What each symbol does to the objects:
j31: η>j699, ρ>j66
j516: η>j542, ρ>j657
j921: η>j50, ρ>j292
j369: η>j737, ρ>j549
j657: η>j468, ρ>j728
j310: η>j333, ρ>j728
j630: η>j885, ρ>j142
j712: η>j942, ρ>j137
j866: η>j160, ρ>j142
j907: η>j310, ρ>j307
j549: η>j639, ρ>j433
j66: η>j215, ρ>j885
j942: η>j138, ρ>j433
j911: η>j911, ρ>j542
j737: η>j166, ρ>j639
j885: η>j600, ρ>j752
j188: η>j921, ρ>j972
j779: η>j185, ρ>j31
j137: η>j830, ρ>j138
j654: η>j832, ρ>j921
j185: η>j786, ρ>j699
j542: η>j340, ρ>j752
j307: η>j907, ρ>j140
j244: η>j907, ρ>j985
j138: η>j964, ρ>j386
j340: η>j911, ρ>j239
j699: η>j215, ρ>j215
j292: η>j188, ρ>j786
j140: η>j239, ρ>j310
j728: η>j386, ρ>j516
j786: η>j927, ρ>j779
j295: η>j911, ρ>j340
j166: η>j138, ρ>j369
j142: η>j807, ρ>j911
j215: η>j31, ρ>j654
j50: η>j654, ρ>j972
j807: η>j600, ρ>j295
j832: η>j292, ρ>j50
j254: η>j639, ρ>j137
j639: η>j369, ρ>j964
j752: η>j630, ρ>j911
j386: η>j985, ρ>j964
j830: η>j292, ρ>j964
j972: η>j779, ρ>j185
j600: η>j66, ρ>j630
j468: η>j516, ρ>j386
j985: η>j307, ρ>j468
j197: η>j728, ρ>j737
j239: η>j295, ρ>j333
j160: η>j752, ρ>j807
j333: η>j140, ρ>j907
j433: η>j712, ρ>j832
j927: η>j433, ρ>j654
j964: η>j137, ρ>j138

In the rows, 469 stands for zero.

The rows follow the links: the fewer symbols apart two objects are, the more alike their rows tend to be.

Each row is also shifted at random along 4 hidden directions that mean nothing.

Each row, then its object:
459,545,534,408,430,515,520,626,483,467,518,289,432,458,412,494,573,411,354,387,466,430,568,476,397,443,449,642,431,466,379,601,345,361,410,552,251,397,417,494,351,500,504,536,599,370,557,416,561; object j166
741,401,294,547,451,395,467,397,557,519,389,363,413,405,563,393,496,337,561,348,363,534,436,442,516,601,391,501,391,455,446,394,468,295,481,477,449,577,600,480,538,442,405,473,315,530,428,561,468; object j386
500,440,469,569,425,498,419,500,413,406,504,511,397,430,477,549,439,450,397,543,538,452,494,570,481,548,298,366,502,469,410,638,322,454,367,425,487,462,392,579,528,501,595,559,443,535,487,585,442; object j340
291,506,507,392,588,479,506,350,426,459,529,516,460,552,401,421,452,691,516,444,546,414,462,462,501,444,539,319,468,523,578,384,505,665,547,431,490,441,461,425,399,506,468,422,524,462,508,281,471; object j188
632,539,486,462,539,360,536,506,444,532,448,419,543,532,556,388,515,409,667,348,363,502,465,280,414,386,483,512,470,427,467,394,606,443,520,341,459,371,515,385,415,444,436,298,490,419,550,369,433; object j654
504,396,476,470,431,452,369,444,453,408,492,557,556,367,579,475,462,443,409,563,456,424,437,625,548,485,404,430,522,450,488,579,397,482,388,506,539,432,453,619,475,462,505,593,461,535,451,637,542; object j140
696,307,360,493,434,380,392,384,545,464,457,420,497,343,562,362,482,397,464,445,425,464,486,581,507,557,408,522,487,421,432,504,380,296,385,500,419,472,526,586,545,453,489,612,332,585,432,629,557; object j985
441,506,512,569,467,505,542,582,417,409,464,416,414,526,401,647,415,475,449,517,543,506,542,510,477,456,400,424,491,522,490,553,402,500,395,442,534,413,344,516,527,461,520,495,481,429,537,531,421; object j295
480,434,389,498,401,464,451,380,372,511,345,594,487,384,435,527,406,450,380,617,491,468,475,526,485,502,424,430,508,538,441,421,534,475,467,481,548,535,520,434,617,485,539,389,401,483,451,537,454; object j142
464,459,470,479,545,432,467,420,422,483,512,409,470,469,505,393,500,572,523,398,450,419,451,479,450,446,448,409,505,414,442,432,462,500,486,386,390,420,454,424,399,523,477,450,576,495,563,343,487; object j972
205,473,418,468,430,539,251,323,369,527,401,784,527,431,610,362,460,489,513,570,357,373,248,386,573,440,507,330,486,409,481,197,698,643,697,444,700,687,609,338,454,475,324,349,554,578,321,452,391; object j699
208,472,344,403,445,428,516,392,526,531,490,364,503,309,478,413,433,499,415,394,411,487,376,519,396,551,449,500,528,479,423,502,455,324,444,460,323,359,547,427,397,514,548,501,542,501,489,391,517; object j830
542,550,493,450,482,468,566,462,604,488,502,496,474,539,498,474,460,380,588,411,430,607,364,340,434,508,524,470,415,449,516,533,511,502,487,420,499,526,513,414,403,447,435,392,384,371,386,433,345; object j942
308,494,621,441,520,551,580,525,488,414,438,493,459,663,231,622,369,610,432,579,630,543,565,445,450,329,732,489,464,532,588,345,571,651,520,542,595,526,333,359,570,425,375,420,457,355,404,392,389; object j600
415,450,366,504,384,473,412,388,342,529,305,650,489,382,450,515,396,424,418,624,466,459,451,444,519,502,419,435,479,561,445,335,617,480,527,471,626,560,553,413,622,462,503,334,382,512,422,558,428; object j752
750,525,417,620,445,391,539,591,397,474,341,357,523,471,613,634,475,273,611,428,327,569,467,428,556,428,357,488,465,479,510,456,529,400,443,418,607,441,461,499,524,402,393,378,471,385,562,624,430; object j239
559,502,489,405,409,539,424,458,496,472,529,473,425,394,497,416,581,404,320,482,454,393,446,551,440,532,399,519,442,435,369,661,329,453,414,543,283,543,491,518,360,559,522,544,531,422,466,449,529; object j639
411,406,492,510,501,463,433,504,463,444,567,343,447,448,500,400,490,561,449,411,461,407,477,536,380,423,451,485,564,339,361,503,377,410,440,400,316,392,386,441,396,532,499,565,633,532,558,379,490; object j779
458,501,488,401,509,476,378,314,461,480,528,753,514,499,556,323,483,517,551,502,464,421,340,380,498,503,473,306,454,446,501,482,545,654,556,386,549,555,571,439,383,504,470,375,423,507,367,387,387; object j927

Start, symbols taken left to right, then the object you end at.
Answers are names.
398,453,508,544,488,561,436,470,434,389,514,580,317,554,357,563,412,555,417,566,653,454,532,505,518,540,404,311,427,544,503,526,360,607,451,455,587,550,388,535,554,491,529,529,371,517,435,529,390
ρ η η: j885
740,460,492,447,519,366,495,442,511,505,549,452,504,484,548,346,532,425,564,391,448,474,477,423,374,478,412,488,513,384,396,620,413,415,396,344,322,383,486,491,409,510,564,433,421,462,526,405,464
ρ η η: j832
546,382,482,522,489,513,382,447,506,395,562,505,304,531,391,401,459,526,439,473,620,408,557,501,503,574,399,378,397,471,442,527,300,485,435,475,452,544,432,577,532,478,520,608,310,591,415,523,477
η ρ ρ: j911
555,600,599,422,469,484,603,690,503,462,535,264,461,545,397,528,557,371,469,352,441,501,568,379,365,392,490,675,410,454,418,606,397,383,415,511,270,349,383,475,340,453,467,459,568,283,556,383,501
η ρ η η: j830
221,365,428,374,423,411,390,462,490,447,478,426,593,312,481,408,418,498,360,502,475,422,501,600,481,462,498,572,541,499,480,473,443,340,396,567,456,278,472,581,473,415,510,633,470,585,466,580,626
ρ η ρ: j140
596,401,452,527,423,474,478,432,428,466,420,510,449,420,405,557,428,463,352,612,556,486,521,597,439,494,438,470,543,482,411,554,418,446,375,470,457,506,417,479,617,513,570,490,407,465,473,542,457
ρ ρ η ρ: j542
363,488,550,338,471,543,353,305,548,443,600,797,476,483,492,346,487,521,415,567,556,428,336,461,461,559,484,310,453,453,494,640,421,674,481,447,502,573,538,514,382,532,558,481,372,514,291,433,378
ρ η ρ: j786
432,432,367,514,448,363,490,596,482,504,419,249,432,433,435,425,458,389,546,315,424,490,596,353,425,487,420,637,420,497,419,342,484,188,455,467,398,307,501,488,530,367,456,494,396,542,533,529,550
ρ η ρ ρ: j386
410,497,490,439,508,529,603,443,642,432,575,360,405,509,395,514,445,520,443,397,525,579,396,528,416,540,560,444,468,462,516,598,370,496,419,483,385,514,417,445,385,512,475,549,486,381,424,385,414
ρ η η: j137
584,410,469,509,412,406,546,542,450,493,381,353,504,450,381,553,424,405,420,524,486,541,578,489,369,406,506,652,542,459,375,471,492,307,384,468,391,394,406,410,608,463,526,439,434,424,519,507,476
ρ ρ ρ η: j340
556,359,417,547,378,438,298,456,447,506,461,506,524,325,645,331,509,367,452,491,335,404,372,501,393,461,389,549,583,256,258,476,471,298,454,397,356,519,512,415,474,514,485,501,557,603,445,525,472
η ρ η: j31
594,374,434,523,474,472,377,437,500,443,511,496,336,490,445,374,480,473,475,438,546,422,547,468,504,568,388,424,391,464,420,478,357,424,462,472,445,532,486,561,529,465,499,561,302,591,416,542,489
ρ η η ρ ρ: j386
533,486,473,425,537,386,487,428,433,510,514,469,518,493,509,359,505,522,560,399,445,433,461,402,433,443,455,435,490,451,456,462,497,482,489,373,405,369,499,454,408,499,516,393,481,470,539,356,479
η ρ η: j50
195,562,473,354,383,514,397,562,359,512,455,464,483,373,435,428,550,428,326,472,421,349,521,428,453,444,416,612,424,533,385,452,478,396,503,575,355,374,532,482,364,477,494,464,601,455,518,431,615
ρ η ρ η: j639
796,421,406,485,531,379,486,340,490,503,515,415,469,420,572,341,524,483,546,387,421,451,424,519,422,531,379,396,516,395,400,571,402,438,420,350,325,467,517,475,428,557,551,446,455,486,537,397,477
η ρ ρ ρ: j699
322,455,508,405,519,565,560,407,652,414,622,377,354,494,349,488,454,596,344,432,588,521,437,611,421,562,551,419,461,460,493,638,275,510,392,533,326,526,399,482,386,542,516,648,483,429,402,374,445
ρ ρ η: j985
716,445,364,497,438,381,433,396,438,506,312,518,619,379,682,483,484,323,570,491,295,507,381,491,628,451,452,469,464,481,566,354,605,463,506,506,658,527,591,510,536,394,339,398,411,475,446,633,501
ρ ρ η: j239
